[[139 156]
 [139 156]]
->
[156 139]

[[150 150]
 [111 115]
 [118 121]
 [112 111]
 [109 112]]
->
[150 111]

[[117 114 125 117 115]
 [137 133 156 116 123]
 [125 127 125 144 142]
 [121 118 133 116 120]
 [119 115 129 116 116]]
->
[115 116 125 118 119]

[[155 118]
 [124 152]
 [147 111]
 [156 120]
 [157 120]]
->
[118 124]

[[124 115 136 115 110]
 [124 125 131 126 134]
 [123 106 139 110 102]
 [144 105 113 116 110]
 [125 142 126 130 131]]
->
[110 126 139 105 125]

[[118 102 110 117]
 [125 130 132 132]
 [130 149 131 157]
 [125 130 122 152]
 [118 103 129 129]]
->
[117 132 149 125]

[[103 104]
 [115 142]]
->
[104 115]

[[122 144 139 133 115]
 [121 119 137 116 129]
 [124 123 121 119 122]
 [107 123 141 119 125]]
->
[115 116 121 123]

[[139 107]
 [140 106]
 [129 147]
 [136 106]
 [127 150]]
->
[107 140]
---
[[111 109 147 113 109 109 111 133 109 109 147 109 112 108 111]
 [118 119 113 116 119 119 118 157 119 119 112 119 117 119 118]
 [122 120 146 124 120 120 122 120 120 120 146 120 123 120 122]]
->
[[108 111 111 109 147 113 109 109 111 133 109 109 147 109 112]
 [119 118 118 119 113 116 119 119 118 157 119 119 112 119 117]
 [120 122 122 120 146 124 120 120 122 120 120 120 146 120 123]]

[[111 140 120 134 142 115 138 148 121 130 129 131 118 127 119]
 [138 130 124 120 118 141 139 148 138 125 147 121 126 122 125]
 [105 146 121 137 151 107 134 144 116 128 119 134 118 132 119]
 [119 135 137 137 136 127 118 129 127 114 111 127 129 138 127]]
->
[[127 119 111 140 120 134 142 115 138 148 121 130 129 131 118]
 [122 125 138 130 124 120 118 141 139 148 138 125 147 121 126]
 [132 119 105 146 121 137 151 107 134 144 116 128 119 134 118]
 [138 127 119 135 137 137 136 127 118 129 127 114 111 127 129]]

[[105 151 104 145]
 [152 110 152 145]]
->
[[104 145 105 151]
 [152 145 152 110]]

[[148 118 135]
 [127 125 128]
 [127 125 125]
 [142 153 156]
 [127 125 133]
 [127 125 129]
 [122 120 129]
 [127 125 129]
 [130 127 123]
 [118 125 129]
 [128 128 124]]
->
[[118 135 148]
 [125 128 127]
 [125 125 127]
 [153 156 142]
 [125 133 127]
 [125 129 127]
 [120 129 122]
 [125 129 127]
 [127 123 130]
 [125 129 118]
 [128 124 128]]

[[141 117 150 116]
 [127 114 154 131]
 [123 135 112 136]
 [134 149 137 125]
 [131 127 120 133]
 [119 119 151 134]]
->
[[150 116 141 117]
 [154 131 127 114]
 [112 136 123 135]
 [137 125 134 149]
 [120 133 131 127]
 [151 134 119 119]]

[[129 128 128 128 128 127 129 128]
 [128 128 131 127 129 128 127 127]
 [129 128 130 128 127 126 129 127]
 [128 128 129 129 128 129 129 128]
 [129 128 131 127 127 126 129 127]
 [127 134 133 109 130 123 134 133]
 [126 134 138 105 131 122 136 133]
 [131 131 129 116 128 120 131 110]
 [129 128 124 128 126 124 128 128]
 [129 128 128 129 127 127 129 127]
 [127 128 123 127 130 130 124 131]
 [122 142 113 110 153 108 134 146]]
->
[[129 128 129 128 128 128 128 127]
 [127 127 128 128 131 127 129 128]
 [129 127 129 128 130 128 127 126]
 [129 128 128 128 129 129 128 129]
 [129 127 129 128 131 127 127 126]
 [134 133 127 134 133 109 130 123]
 [136 133 126 134 138 105 131 122]
 [131 110 131 131 129 116 128 120]
 [128 128 129 128 124 128 126 124]
 [129 127 129 128 128 129 127 127]
 [124 131 127 128 123 127 130 130]
 [134 146 122 142 113 110 153 108]]
---
[[117 109 102]
 [151 155 131]]
->
[[117 109]
 [151 155]]

[[117 115 103]
 [157 106 128]]
->
[[117 115]
 [157 106]]

[[103 128 140 149 129]
 [143 122 140 130 103]
 [112 129 142 152 128]]
->
[[103 128]
 [143 122]]

[[150 108]
 [118 128]
 [130 117]
 [150 106]]
->
[[150 108]
 [118 128]]

[[135 112 145]
 [107 120 134]
 [131 115 125]
 [118 126 146]
 [137 110 140]]
->
[[135 112]
 [107 120]]

[[102 104 109 110]
 [151 150 148 144]
 [122 132 149 140]]
->
[[102 104]
 [151 150]]

[[121 108]
 [127 114]
 [121 139]
 [129 120]
 [128 103]]
->
[[121 108]
 [127 114]]

[[133 130 142 136]
 [129 145 112 123]
 [123 154 113 119]
 [132 133 140 134]]
->
[[133 130]
 [129 145]]
